Each row has a name. After each piece below comes the name of the row it's from, unless a question asks for something else. Each question is about the rows just above it.

Q_991: 0	31	31	0	35	44	-9
Q_772: 92	0	-1	-10	10	46	-9
Q_776: 31	30	-1	0	-17	39	-11
Q_170: 30	31	0	32	55	42	-9
Q_811: 30	29	30	0	-14	51	-14
Q_723: 29	31	0	32	55	36	-13
Count of 31 in Q_723:
1
Count of -9 in Q_772:
1
q: 29	31	0	32	55	36
Q_723
After 29	30	0	-14	51, its row goes on with
-14
Go on from 30	31	0	32	55 to the end of its row.
42	-9

Q_314: -26	-14	3	-21	26	3	33	-7	10	-26	-88	-10	-20	-51	-25	40	13	-7
Q_991: -34	31	3	36	-12	-6	34	-17	-12	27	-22	15	-26	-14	28	32	-7	2
Q_82: 7	-47	-25	44	-54	36	37	27	-43	56	34	28	33	-43	56	-12	-56	-11
Q_776: -34	31	3	36	34	28	34	-17	28	27	-22	15	34	-14	34	32	-7	26
Q_811: -26	-14	3	-21	26	3	-20	-7	10	-26	-88	-10	-20	18	-25	-7	32	-7
Times 34 occurs in Q_776:
4
The next entry after 3	36	-12	-6	34	-17	-12	27:
-22
q: -34	31	3	36	34	28	34	-17	28	27	-22	15	34	-14	34	32	-7	26
Q_776
After 3	33	-7, its row goes on with
10	-26	-88	-10	-20	-51	-25	40	13	-7
How many times does Q_776 hold 26?
1

Q_170: -36	4	9	17	10	-26	23
Q_811: -36	4	9	17	11	-26	23
Q_991: -21	8	5	28	-1	-10	-13
Q_82: -49	10	-16	-8	10	-56	42
Q_469: 2	9	21	-36	-19	41	17
Q_723: 1	5	11	-3	-17	25	8
Q_350: -6	11	-19	-19	-36	17	-43
Q_772: 2	-16	40	-16	92	-16	-1
Q_314: 23	-25	-8	-27	55	-24	-6
Q_859: -29	-11	28	34	30	-37	45
Q_875: 44	-33	-7	-8	-8	6	21
Q_776: 20	-16	-1	19	18	-9	10
Go on from 11	-26 to the end of its row.
23
q: -36	-19
Q_469

Q_723: -90	-55	-40	12	9
Q_859: 41	44	11	13	9
Q_811: -42	-35	2	-13	30
Q_469: -89	-69	-40	12	26
Q_350: -17	-24	-54	49	47
Where do -89	-69	-40	12	26 appear?
Q_469
What is the next entry after -69	-40?
12
After -17	-24, its row goes on with
-54	49	47

Q_469: -12	-45	8	-62	64	-38
Q_723: -15	-46	8	-62	64	-38
Q_875: -4	79	-69	32	64	-38
Go on from 79	-69 to the end of its row.
32	64	-38
q: -15	-46	8	-62	64	-38
Q_723
Go on from -46	8 to the end of its row.
-62	64	-38

Q_991: 42	8	42	-3	-2	24	23
Q_350: 55	-6	-52	-36	31	22	33
Q_859: -22	-12	5	1	-7	-40	27
Q_469: 70	-14	18	2	2	-22	21
Q_772: 55	11	-17	2	-7	-40	-2
After 1	-7	-40, its row goes on with
27
Times 24 occurs in Q_991:
1

Q_350: 20	58	-11	-56	-74
Q_859: 56	-46	-56	-11	-8
Q_776: 4	2	-36	-26	-20
Q_723: -27	46	38	-35	38
Q_82: 47	71	52	-76	64
Q_991: 51	-5	-44	25	-77
Q_170: 56	14	-16	17	19
Q_875: -55	14	-38	-35	-68
Q_772: 10	13	-42	54	80
Q_469: 78	73	-21	2	8
Q_811: -47	18	-3	-63	42
Q_314: -43	-34	-77	69	48
The row with -56	-11 is
Q_859
The rest of the row after -47	18	-3:
-63	42
How many times does Q_723 hold 38?
2

Q_469: -18	22	-15	-14	-15	-15	9	4	5	-62	-31	5	15	-10	-31	-78	-6
Q_170: -14	-23	46	-12	-8	21	-15	6	-5	42	-4	65	17	-10	-31	-32	-10
Q_875: 29	-11	1	19	-8	21	-16	-25	6	14	-29	-6	-26	35	9	27	-2
Q_776: 21	-13	-15	20	2	15	-8	-63	8	18	-12	35	-25	35	-38	38	-1
The next entry after -16	-25	6	14	-29	-6	-26	35	9	27:
-2
Give the next entry after -18	22	-15	-14	-15	-15.
9
The rest of the row after 21	-16:
-25	6	14	-29	-6	-26	35	9	27	-2
Count of -15 in Q_469:
3
Times -12 occurs in Q_875:
0
How many times does Q_776 hold 21?
1

Q_170: 52	51	-43	70	52	-29
Q_82: 4	3	-77	52	3	-28
Q_875: 47	38	-52	36	6	-39
Q_991: -13	53	-16	16	-18	-30
Q_314: -31	-4	-43	69	14	-38
-77	52	3	-28 is in which row?
Q_82
q: -43	69	14
Q_314
Times 51 occurs in Q_170:
1
Count of 52 in Q_170:
2
After -31	-4, its row goes on with
-43	69	14	-38
What is the next entry after -4	-43?
69
After -43	69, its row goes on with
14	-38

Q_772: 5	-1	-7	13	4	16	-33	16	-10	30	13	32	19	11	5	29	-60	-4	19	12	22	-23	17	-18	13	-71	23	-55	17	-4	-11	57
Q_811: 11	4	-21	-9	-8	11	11	-45	9	2	25	-40	-4	-3	13	5	14	-15	4	16	5	8	16	-10	-1	28	-49	33	17	-51	13	-44
Q_859: 11	4	-21	-9	-8	11	11	-45	9	2	25	-40	-4	-3	13	5	14	-15	4	16	5	8	16	-10	-1	28	-49	33	13	39	13	-7
Q_314: 2	1	-6	24	13	4	-20	0	6	26	5	22	34	21	4	22	-36	-4	33	5	28	-11	2	4	23	-47	5	-42	11	-2	-3	48
Q_875: 11	4	-21	-9	-8	11	11	-45	9	2	25	-40	-4	-3	13	5	14	-15	4	16	5	8	16	-10	-1	28	-49	33	13	39	13	-44
Q_469: -14	-8	-4	-26	-11	-13	27	-35	-5	-32	-13	-25	-32	-17	-16	-27	44	24	-32	-18	-32	4	-17	-8	-19	59	-39	64	-18	26	1	-55
Q_723: 4	-21	-11	-13	-5	-19	14	23	-5	-33	-33	17	-26	-1	-19	-35	39	20	-31	-25	-39	18	-27	17	-20	42	20	22	-27	-28	-3	-8
Q_170: -14	-8	-4	-26	-11	-13	27	-35	-5	-32	-13	-25	-32	-17	-11	-27	44	24	-32	-16	-32	4	-17	18	-19	59	-39	64	-18	26	1	-55
Q_82: 10	-1	-27	-7	-5	5	5	-40	0	16	20	-58	3	-18	4	19	21	-23	9	17	18	-3	13	-14	2	32	-44	35	9	34	3	-57
Q_350: 24	17	-24	19	12	29	-19	-26	9	30	30	-35	24	0	23	26	7	-45	23	29	30	8	26	-19	18	-1	-33	-28	25	-21	5	-8
q: -32	-16	-32	4	-17	18
Q_170
The row with 11	4	-21	-9	-8	11	11	-45	9	2	25	-40	-4	-3	13	5	14	-15	4	16	5	8	16	-10	-1	28	-49	33	17	-51	13	-44 is
Q_811

Q_859: 12	-4	30	-49	46
Q_469: 5	9	-19	0	-36
Q_991: 18	44	-25	19	5
Q_776: 29	-23	72	11	21
Q_772: -29	-25	-28	-18	14
Q_811: -18	12	-4	-43	11
Q_723: -1	-28	6	8	-20
Q_875: 30	-4	12	-2	-1
Q_170: -1	-28	6	7	-20
Q_82: -3	16	-46	30	-17
How many times does Q_170 hold 7?
1
Where do 30	-4 appear?
Q_875
Which row holds 12	-4	30?
Q_859
Go on from -4	30	-49 to the end of its row.
46
Which row holds 9	-19	0?
Q_469
q: 29	-23	72
Q_776

Q_991: 68	-50	17	-70	-83	4	36	5	-23	-19	45	-87	-90
Q_723: 85	85	-14	-60	-42	-52	0	43	8	-81	45	-43	48
Q_350: 88	87	-50	81	-10	71	36	55	-72	-4	85	69	-54
Q_859: -84	38	81	-15	9	-24	-33	-44	-21	71	-57	-57	50
Q_772: 94	20	-49	81	-7	-53	-50	34	23	34	-1	-15	-53
Q_776: -27	-69	-46	-30	-9	71	85	-80	6	47	-75	88	-86
Q_875: -30	36	-30	47	-14	27	-22	58	-87	22	12	-27	-5
Q_469: 58	-52	-29	-83	13	-94	-93	-25	-17	-40	21	79	68
Q_82: 61	-34	-6	-43	-42	48	0	-81	-52	-60	8	43	45
Q_811: 37	21	-56	67	-31	-38	-29	-23	-76	67	73	-89	-28
Go on from -50	81	-10	71 to the end of its row.
36	55	-72	-4	85	69	-54
The rest of the row after -52	0	43:
8	-81	45	-43	48
The row with -25	-17 is
Q_469
The rest of the row after -49	81:
-7	-53	-50	34	23	34	-1	-15	-53
q: -30	-9	71
Q_776
q: -43	-42	48	0	-81	-52	-60	8	43	45
Q_82
The next entry after 27	-22	58:
-87

Q_723: -45	69	-44	53
Q_82: -35	34	18	2
Q_991: -2	-13	-51	80
Q_875: 18	-35	34	-9
Q_811: -48	14	6	-41
Q_859: -48	14	36	-41
Q_314: 31	-42	-18	45
Q_469: -47	14	-26	-25
Q_776: -2	-13	19	42
Q_170: -45	69	-44	-9
-35	34	18 is in which row?
Q_82
After -47	14	-26, its row goes on with
-25

Q_875: 8	2	50	-42	-44	15	67	10	-19	76	52	-55	-47	49	9	49	-71	-23	72	-3	13	-21
Q_350: -30	6	13	-8	42	51	50	71	29	-65	15	54	56	-18	9	49	-70	-23	72	-25	-42	-72
Q_469: 42	-59	-66	6	8	49	-14	71	29	-64	15	54	21	21	-49	-35	-55	1	66	-60	-40	-47
How many times does Q_350 hold -30?
1
The rest of the row after 9	49	-70	-23	72:
-25	-42	-72
Go on from 71	29	-64	15	54 to the end of its row.
21	21	-49	-35	-55	1	66	-60	-40	-47
q: -25	-42
Q_350
The next entry after 54	56:
-18
q: 52	-55	-47	49	9
Q_875

Q_350: -73	24	-47	24	-60	6	26	-27	26	-73	-60	-48	26	12	-8	54	15	26	10	22
Q_469: -57	-26	-17	-2	-17	13	-3	8	-13	58	3	-19	-8	20	2	-40	-4	-1	-70	-2
Q_170: -29	-26	12	-31	20	9	26	9	-39	54	-60	-2	9	18	-4	27	-25	26	26	9
The rest of the row after 26	-27	26	-73	-60:
-48	26	12	-8	54	15	26	10	22
The next entry after 26	10:
22
Which row holds -29	-26	12	-31	20	9	26	9	-39	54	-60	-2	9	18	-4	27	-25	26	26	9?
Q_170
Count of 26 in Q_350:
4
The row with -19	-8	20	2	-40	-4	-1 is
Q_469
Times 9 occurs in Q_170:
4
q: -27	26	-73	-60	-48	26	12	-8
Q_350

Q_314: -10	-10	-4	36	-10	-10	-1	-4	-24	-4	-2
Q_82: 77	-14	77	-89	77	32	-77	52	-87	-14	58
Q_469: -2	-13	-21	-10	-12	36	-1	-9	-3	-9	-28
q: -21	-10	-12	36	-1
Q_469
How many times does Q_82 hold -14?
2
What is the next entry after -2	-13	-21	-10	-12	36	-1	-9	-3?
-9
Times -10 occurs in Q_314:
4

Q_723: 1	-30	27	30	-41	30	-24	24	-30	-30	27	-29	-41	25	32	12	26	-20	-30	-35	-2	-8	32	-21	-30	43	-30	-34	-57	-11	-21	20	-36	-37	13	30	2
Q_170: 47	69	-5	-3	65	31	75	-10	33	-7	-4	73	3	-1	-11	17	7	59	82	6	11	14	-30	5	64	-14	22	1	-11	57	-8	64	7	-16	-12	-16	31
Q_469: -14	-28	-42	-26	-38	-27	-34	-30	-2	29	-37	-20	22	-24	-49	6	25	-17	-28	24	32	21	-54	8	13	10	15	20	-38	-40	12	-19	26	22	25	-46	24
Q_776: -25	2	27	29	-41	-50	1	-50	29	7	-54	1	5	-57	-48	14	-16	12	-1	0	-5	5	-39	-21	-2	-15	-2	-1	-57	-11	-21	21	0	35	-14	-21	6
Q_350: -25	2	-54	-56	0	-50	1	-50	29	7	-54	1	5	-57	-48	14	-16	12	-1	0	-5	5	-39	-21	-2	-15	-2	-1	-57	-11	-21	-22	7	-18	2	21	18
Q_859: -14	-28	-42	-26	-38	-27	-34	-30	-2	29	-37	-20	22	-24	-49	6	25	-22	-28	24	32	21	-54	8	-40	10	15	20	-38	-40	12	-19	26	22	25	-46	24
Q_875: 22	38	6	21	56	15	30	15	18	-14	4	26	-22	15	6	-35	-55	-20	-30	-35	-1	-8	4	-31	46	-36	-20	-17	14	47	21	-21	-23	9	-30	-9	-63
Q_811: -17	17	-23	-33	0	-32	11	-35	35	-28	-26	3	-29	-30	-23	16	-19	31	8	-21	-22	2	-16	-35	-1	11	-30	-27	-38	7	-6	29	-24	19	-13	-2	3
Q_82: 2	31	14	20	33	17	19	14	21	-34	21	3	-24	16	23	-13	-66	16	-30	-35	-3	-8	32	-20	30	-7	-16	-29	19	35	-25	9	-25	-6	-47	33	-58
Q_991: -25	2	-54	-56	0	-50	1	-50	29	7	-54	1	5	-57	-48	14	-16	12	-1	0	-5	5	-39	-21	-2	-15	-2	-1	-57	-11	-21	21	0	-41	-12	2	49
After 27	30	-41, its row goes on with
30	-24	24	-30	-30	27	-29	-41	25	32	12	26	-20	-30	-35	-2	-8	32	-21	-30	43	-30	-34	-57	-11	-21	20	-36	-37	13	30	2
-25	2	27	29	-41	-50	1	-50	29	7	-54	1	5	-57	-48	14	-16	12	-1	0	-5	5	-39	-21	-2	-15	-2	-1	-57	-11	-21	21	0	35	-14	-21	6 is in which row?
Q_776
After -20	-30	-35	-2	-8, its row goes on with
32	-21	-30	43	-30	-34	-57	-11	-21	20	-36	-37	13	30	2
Times 30 occurs in Q_723:
3
After -30	-35	-2	-8	32, its row goes on with
-21	-30	43	-30	-34	-57	-11	-21	20	-36	-37	13	30	2
The rest of the row after 22	1	-11	57:
-8	64	7	-16	-12	-16	31
The rest of the row after 11	14:
-30	5	64	-14	22	1	-11	57	-8	64	7	-16	-12	-16	31

Q_314: -73	-30	-24	34	15	-54	-5	-2	-50	33	-59	-46	14	-44	26	-85	-2	-3	-44
Q_170: -73	-30	-24	34	15	-54	-5	-2	-50	33	-59	-46	14	-44	26	-85	-2	-3	-41
Q_350: -55	-9	-31	-3	-10	-29	-12	-33	-41	-16	-81	-49	-13	-30	-31	-73	-25	-38	-37
Q_991: -73	-30	-24	34	15	-54	-16	-2	-50	33	-59	-46	14	-44	26	-75	-2	-3	-44
Q_469: -6	-30	-13	-51	-24	-9	-26	-53	-6	-91	-55	-10	-59	-55	-54	-13	-13	-22	-10
Count of -30 in Q_469:
1
The next entry after -55	-10:
-59

